Here is a tiny trained network, its code and every weight. The questions are about switching its units off for an input and a target symbol, where a switched-off unit gives its printed mean instead of its output.

import numpy as np


def w(rows, s, z=0):
    codes = np.array(rows[::2]) - 128.0
    scale = np.full(codes.shape[1], s)
    scale[-1] = z or s
    return codes * scale


def f(y):
    return y / 2 * (1 + np.tanh(0.7978845608 * (y + 0.044715 * y**3)))


def softmax(a):
    e = np.exp(a - a.max(-1, keepdims=True))
    return e / e.sum(-1, keepdims=True)


def log_softmax(a):
    a = a - a.max(-1, keepdims=True)
    return a - np.log(np.exp(a).sum(-1, keepdims=True))


def net(x, mask):
    ids = ['Ψαδεζη'.index(c) for c in x.split()]
    T = len(ids)
    res = E[ids] + P[:T]
    r = res
    for j in range(2):
        rows = slice(3 * j, 3 * j + 3)
        q, k, v = (r @ M[0][rows].T for M in (Q, K, V))
        z = softmax(np.where(np.tri(T) > 0, q @ k.T / 3**0.5, -1e9)) @ v
        o = O[0][rows]
        res = res + np.where(mask[j], z, o[:, -1]) @ o[:, :-1]
    y = f(res @ A[0][:, :-1].T + A[0][:, -1])
    res = res + np.where(mask[2:26], y, B[0][:, -1]) @ B[0][:, :-1]
    return log_softmax(res[-1] @ U[:, :-1].T + U[:, -1])


Q, K, V, O, A, B = {}, {}, {}, {}, {}, {}
E = w([
[225,109,198,99,200,70,195],'Ψ',
[144,125,248,100,95,114,160],'α',
[154,81,204,97,162,101,77],'δ',
[130,155,90,177,194,80,74],'ε',
[126,205,134,182,122,110,184],'ζ',
[54,120,175,140,126,139,88],'η',
],0.016)
P = w([
[154,120,190,218,150,102,113],'0',
[30,197,203,104,248,15,195],'1',
[184,174,157,115,60,223,70],'2',
[88,118,186,186,207,47,180],'3',
[157,146,100,96,50,153,101],'4',
[101,115,186,203,194,62,180],'5',
[145,122,45,87,33,103,120],'6',
[117,95,195,201,193,83,154],'7',
[138,106,18,93,23,80,130],'8',
],0.012)
Q[0] = w([
[120,41,160,95,138,148,117],'H1',
[97,131,174,141,91,88,88],'H1',
[142,74,130,122,80,136,100],'H1',
[90,134,74,78,23,248,43],'H2',
[158,64,165,100,119,117,141],'H2',
[175,92,79,131,128,182,138],'H2',
],0.013)
K[0] = w([
[142,157,207,133,176,157,116],'H1',
[25,140,159,134,124,95,117],'H1',
[80,147,127,114,141,127,125],'H1',
[96,180,252,211,241,190,107],'H2',
[138,86,185,69,93,82,124],'H2',
[141,166,134,76,186,95,124],'H2',
],0.012)
V[0] = w([
[122,158,131,149,55,177,46],'H1',
[84,149,149,178,77,125,55],'H1',
[133,136,103,163,2,164,66],'H1',
[99,244,88,219,103,147,211],'H2',
[181,113,230,131,146,123,236],'H2',
[62,79,185,108,2,155,155],'H2',
],0.0087)
O[0] = w([
[102,25,173,37,112,131,91,48],'H1',
[102,88,72,94,108,214,74,112],'H1',
[148,69,184,70,105,154,82,9],'H1',
[133,100,87,136,228,216,220,112],'H2',
[190,120,142,177,125,160,44,236],'H2',
[163,244,76,85,254,98,133,87],'H2',
],0.009,0.012)
A[0] = w([
[33,86,151,105,149,95,215,104],'N1',
[156,95,125,137,226,98,53,188],'N2',
[138,148,176,91,62,156,85,94],'N3',
[62,159,111,61,152,80,135,94],'N4',
[177,121,107,26,100,98,123,102],'N5',
[140,119,72,145,123,112,167,183],'N6',
[62,152,155,176,108,90,209,161],'N7',
[120,93,115,163,35,163,101,254],'N8',
[148,157,97,113,112,206,110,158],'N9',
[161,163,163,42,33,156,142,76],'N10',
[151,101,111,141,135,112,201,135],'N11',
[89,102,108,110,99,42,148,88],'N12',
[149,189,175,138,165,33,120,75],'N13',
[163,118,106,119,158,91,154,99],'N14',
[19,164,108,123,179,103,136,206],'N15',
[116,183,101,37,155,101,137,155],'N16',
[188,137,124,152,108,102,138,156],'N17',
[88,174,57,154,118,151,98,124],'N18',
[51,96,141,109,193,159,171,97],'N19',
[167,112,143,152,111,111,91,146],'N20',
[63,149,136,57,202,167,189,60],'N21',
[190,131,90,154,115,109,133,175],'N22',
[165,111,94,131,137,166,78,62],'N23',
[140,3,236,115,167,111,114,104],'N24',
],0.012,0.0066)
B[0] = w([
[217,86,136,127,140,95,103,155],'N1',
[107,158,149,146,151,129,134,177],'N2',
[130,116,107,183,164,132,155,140],'N3',
[86,123,206,155,115,115,167,136],'N4',
[185,200,154,157,254,167,192,128],'N5',
[103,117,157,89,114,121,101,163],'N6',
[105,136,162,174,170,146,113,216],'N7',
[166,164,123,81,148,127,131,188],'N8',
[112,109,150,104,109,112,120,140],'N9',
[87,135,170,197,221,136,137,132],'N10',
[115,118,115,132,106,151,112,161],'N11',
[80,113,137,146,93,120,98,139],'N12',
[155,79,76,74,95,151,133,251],'N13',
[107,121,117,160,144,138,108,152],'N14',
[179,99,115,113,84,113,150,172],'N15',
[115,111,209,135,122,116,180,139],'N16',
[102,133,127,119,153,125,123,206],'N17',
[138,118,146,105,137,144,138,153],'N18',
[131,94,82,155,122,143,102,146],'N19',
[85,134,128,119,129,139,152,182],'N20',
[85,163,74,166,99,96,163,144],'N21',
[109,137,158,111,124,125,117,201],'N22',
[108,151,152,146,138,74,176,135],'N23',
[94,132,130,154,126,145,128,136],'N24',
],0.013,0.026)
U = w([
[42,204,244,168,225,108,89,167],'Ψ',
[254,149,128,54,161,130,119,224],'α',
[110,95,91,64,37,168,75,225],'δ',
[181,108,188,134,159,101,59,15],'ε',
[138,154,100,148,153,120,126,52],'ζ',
[110,139,186,129,133,88,169,3],'η',
],0.006,0.0048)

Each question gives the input, a string of symbols that net reads in full, and the target symbol t.
The units are the heads (3 rows each of Q, K, V and O) and the neurons (one row each of A and B). Each row of codes is followed by its name. A weight is (code - 128) times the scale printed after its matrix; where a second scale follows, it is the last column's (O, A, B and U).
mask holds one flag per unit, heads first, then neurons. A switched-off unit (its flag False) gives its mean, the last column of its rows in O or B, instead of its output. The means were averaged over made-up inputs and are rounded, as every weight is.
A unit's drop is (log p(t) with every unit on - log p(t) with that unit switched off) / (log p(t) with every unit on - log p(t) with every unit switched off).
The circuit of an input: a set's keep is (log p(t) with only the set's units on - log p(t) with every unit switched off) / (log p(t) with every unit on - log p(t) with every unit switched off). Starting from the 12 units with the biggest drops (on a tie, the unit counted first), units are removed one at a time, each time the one whose removal leaves the highest keep (on an exact tie, the one counted first), for as long as the keep stays at least 0.8.
units of the circuit, in order: the units of the circuit, biggest drop first
most important unit: the unit with the biggest drop
top k neurons: the k neurons with the biggest drops, biggest first
heads that matter: for each layer, one digit per head in row order, 1 if its drop is at least 0.15 and else 0, layers parted by /
input ζ α η Ψ ε Ψ ε Ψ, target ε: heads that matter => 01
input ζ Ψ Ψ ε η, target Ψ: heads that matter => 11
input α Ψ δ η, target δ: heads that matter => 01
input α δ ζ ε, target ζ: heads that matter => 01
input η Ψ ε Ψ δ, target Ψ: heads that matter => 00
input η η ε ζ α α, target α: units of the circuit, in order => H2; N13
input ζ ε η ε η δ Ψ, target Ψ: units of the circuit, in order => N13; N15
input δ Ψ α Ψ η ζ Ψ ζ ε, target Ψ: top 3 neurons => N13; N15; N23
input α η Ψ ζ Ψ α α η, target α: units of the circuit, in order => H2; N15
input ζ Ψ δ ζ, target δ: units of the circuit, in order => H2; N13
input ζ η η Ψ, target η: top 4 neurons => N13; N16; N15; N4
input Ψ Ψ Ψ Ψ Ψ η η Ψ, target η: units of the circuit, in order => N13; H2; N16; N4
input α η ζ ζ, target ζ: top 3 neurons => N21; N13; N19
input δ δ η δ, target η: top 2 neurons => N15; N13
input Ψ Ψ Ψ Ψ ε ζ, target ε: most important unit => N1
input ε Ψ ε ζ Ψ Ψ ζ α, target ζ: top 2 neurons => N21; N7
input η δ α, target Ψ: most important unit => N10
input ε α Ψ Ψ α α, target α: units of the circuit, in order => N13; H2
input ζ ε ε Ψ η ε, target η: top 3 neurons => N15; N4; N16
input ε Ψ ζ ε α η ε η, target ε: top 3 neurons => N1; N15; N13
input δ δ η Ψ Ψ α η ε, target η: top 4 neurons => N15; N4; N16; N13
input α α η δ η, target α: most important unit => N7
input α ε α δ η ζ, target η: top 3 neurons => N4; N16; N15
input Ψ ζ α, target Ψ: top 2 neurons => N13; N15
input Ψ ζ ζ ζ ζ η, target ζ: units of the circuit, in order => H2; N21; N19
input ε δ Ψ η Ψ α α ζ ζ, target α: units of the circuit, in order => H1; N8; N7; N13
input ζ ζ δ ε Ψ ε ε Ψ Ψ, target δ: heads that matter => 00
input ζ α ε η α η η η δ, target Ψ: top 3 neurons => N13; N15; N2
